Below are the code and all the weights of a small trained network. Each question names an input and a class and asks about switching units off, where a switched-off unit gives its printed mean instead of its output.

import numpy as np


def w(rows, s, z=0):
    codes = np.array(rows[::2]) - 128.0
    scale = np.full(codes.shape[1], s)
    scale[-1] = z or s
    return codes * scale


def f(y):
    return y / 2 * (1 + np.tanh(0.7978845608 * (y + 0.044715 * y**3)))


def log_softmax(a):
    a = a - a.max(-1, keepdims=True)
    return a - np.log(np.exp(a).sum(-1, keepdims=True))


def net(x, mask):
    res = np.array(x, float).reshape(1, 8) / 4 @ E
    y = f(res @ A[0][:, :-1].T + A[0][:, -1])
    res = res + np.where(mask, y, B[0][:, -1]) @ B[0][:, :-1]
    return log_softmax(res[-1] @ U[:, :-1].T + U[:, -1])


A, B = {}, {}
E = w([
[115,182,103,134,77,142,138,71,99,221],'x0',
[127,121,150,23,204,133,103,190,82,200],'x1',
[122,54,99,127,171,163,117,56,161,160],'x2',
[159,147,103,118,163,67,74,77,108,108],'x3',
[130,130,127,130,130,128,128,130,132,130],'x4',
[223,118,251,147,85,155,124,67,116,119],'x5',
[123,127,131,124,124,127,128,125,127,126],'x6',
[86,110,180,211,130,94,85,146,113,161],'x7',
],0.014)
A[0] = w([
[133,157,97,126,183,49,36,39,96,83,30],'neuron 1',
[89,28,104,148,164,200,103,62,183,158,35],'neuron 2',
[74,185,101,157,81,136,126,71,114,221,24],'neuron 3',
[110,31,152,154,186,89,116,185,181,2,48],'neuron 4',
[113,115,79,226,56,97,158,84,170,60,2],'neuron 5',
[109,215,149,143,141,115,135,147,138,98,10],'neuron 6',
[134,108,181,185,122,95,99,141,145,154,112],'neuron 7',
[70,130,152,204,146,83,121,132,124,135,100],'neuron 8',
[123,234,152,135,58,109,121,226,105,82,44],'neuron 9',
[203,139,57,74,95,153,187,126,165,73,76],'neuron 10',
[103,100,160,162,172,112,102,157,86,180,87],'neuron 11',
[44,132,18,155,153,101,122,180,132,130,19],'neuron 12',
[86,84,128,210,102,89,80,154,125,142,79],'neuron 13',
[104,161,106,140,106,108,134,74,108,171,65],'neuron 14',
[59,62,151,161,116,213,229,159,136,145,58],'neuron 15',
],0.011,0.0083)
B[0] = w([
[71,193,170,190,146,135,118,171,233,180,196],'neuron 1',
[165,92,54,156,145,7,54,92,117,96,212],'neuron 2',
[188,158,78,139,65,148,209,173,72,125,198],'neuron 3',
[210,177,66,147,62,163,224,157,80,183,248],'neuron 4',
[116,58,188,44,195,106,111,220,80,168,239],'neuron 5',
[155,96,89,128,148,103,139,109,151,122,146],'neuron 6',
[106,125,124,102,113,188,116,81,121,90,189],'neuron 7',
[100,155,111,85,105,149,112,89,132,94,189],'neuron 8',
[147,77,63,169,192,32,87,72,171,124,220],'neuron 9',
[40,180,119,97,116,188,105,55,94,81,195],'neuron 10',
[124,135,108,44,143,137,143,131,128,63,186],'neuron 11',
[148,42,241,173,109,185,104,81,86,118,233],'neuron 12',
[84,190,89,65,111,183,108,44,138,122,195],'neuron 13',
[173,137,111,125,62,132,166,174,133,130,166],'neuron 14',
[87,194,173,175,156,102,116,172,220,133,213],'neuron 15',
],0.011,0.016)
U = w([
[177,150,69,152,93,161,184,151,106,146,59],'0',
[142,95,58,161,139,60,88,85,136,112,34],'1',
[70,151,87,74,120,192,116,88,128,91,43],'2',
[119,89,136,31,174,135,105,205,103,185,246],'3',
[204,93,252,189,92,172,115,54,126,96,163],'4',
[72,181,139,199,123,134,126,175,202,143,254],'5',
],0.016,0.0075)

Each question gives the input, the list of numbers given to net, and the class t.
The units are the neurons (one row each of A and B). Each row of codes is followed by its name. A weight is (code - 128) times the scale printed after its matrix; where a second scale follows, it is the last column's (A, B and U).
mask holds one flag per neuron, in row order. A switched-off neuron (its flag False) gives its mean, the last column of its row in B, instead of its output. The means were averaged over made-up inputs and are rounded, as every weight is.
A unit's drop is (log p(t) with every unit on - log p(t) with that unit switched off) / (log p(t) with every unit on - log p(t) with every unit switched off).
The circuit of an input: a set's keep is (log p(t) with only the set's units on - log p(t) with every unit switched off) / (log p(t) with every unit on - log p(t) with every unit switched off). Starting from the 12 units with the biggest drops (on a tie, the unit counted first), units are removed one at a time, each time the one whose removal leaves the highest keep (on an exact tie, the one counted first), for as long as the keep stays at least 0.8.
units of the circuit, in order: the units of the circuit, biggest drop first
most important unit: the unit with the biggest drop
k most important neurons: the k neurons with the biggest drops, biggest first
drop when u is switched off: that unit's drop, to one decimal
input [-1,-6,7,-5,7,-7,-6,0], class 1: most important unit -> neuron 2
input [6,2,6,4,8,-6,-6,-3], class 0: 3 most important neurons -> [neuron 3; neuron 9; neuron 14]
input [7,6,0,7,-1,1,2,-6], class 0: 2 most important neurons -> [neuron 5; neuron 15]
input [-8,0,8,-7,-6,8,5,8], class 0: 3 most important neurons -> [neuron 4; neuron 12; neuron 9]
input [1,7,-8,-7,-3,6,7,7], class 1: 2 most important neurons -> [neuron 9; neuron 5]
input [0,0,7,8,-3,7,-7,-5], class 5: 3 most important neurons -> [neuron 1; neuron 12; neuron 9]
input [-3,-7,-7,-5,-1,-6,7,-8], class 2: 2 most important neurons -> [neuron 10; neuron 2]
input [-4,6,0,7,-3,2,-6,7], class 2: 2 most important neurons -> [neuron 11; neuron 5]
input [4,-4,6,-4,2,-6,7,7], class 2: 2 most important neurons -> [neuron 13; neuron 9]
input [-5,1,-4,-7,-4,-3,4,1], class 5: 2 most important neurons -> [neuron 15; neuron 3]
input [0,-6,-6,5,6,8,-2,-8], class 2: 3 most important neurons -> [neuron 10; neuron 12; neuron 2]
input [-6,4,-1,-3,-1,3,-8,0], class 0: 2 most important neurons -> [neuron 5; neuron 4]
input [-3,-8,-1,8,1,-3,0,1], class 3: 2 most important neurons -> [neuron 5; neuron 15]
input [-1,-4,1,0,-5,4,5,4], class 2: most important unit -> neuron 12
input [-5,1,3,5,-3,5,-4,-2], class 0: units of the circuit, in order -> [neuron 12; neuron 4]
input [0,-8,1,7,-8,1,1,3], class 3: drop when neuron 5 is switched off -> 1.3
input [-5,5,1,8,-4,-4,0,1], class 5: drop when neuron 1 is switched off -> 0.9
input [1,-7,1,-5,-5,-8,8,3], class 4: drop when neuron 11 is switched off -> 0.1
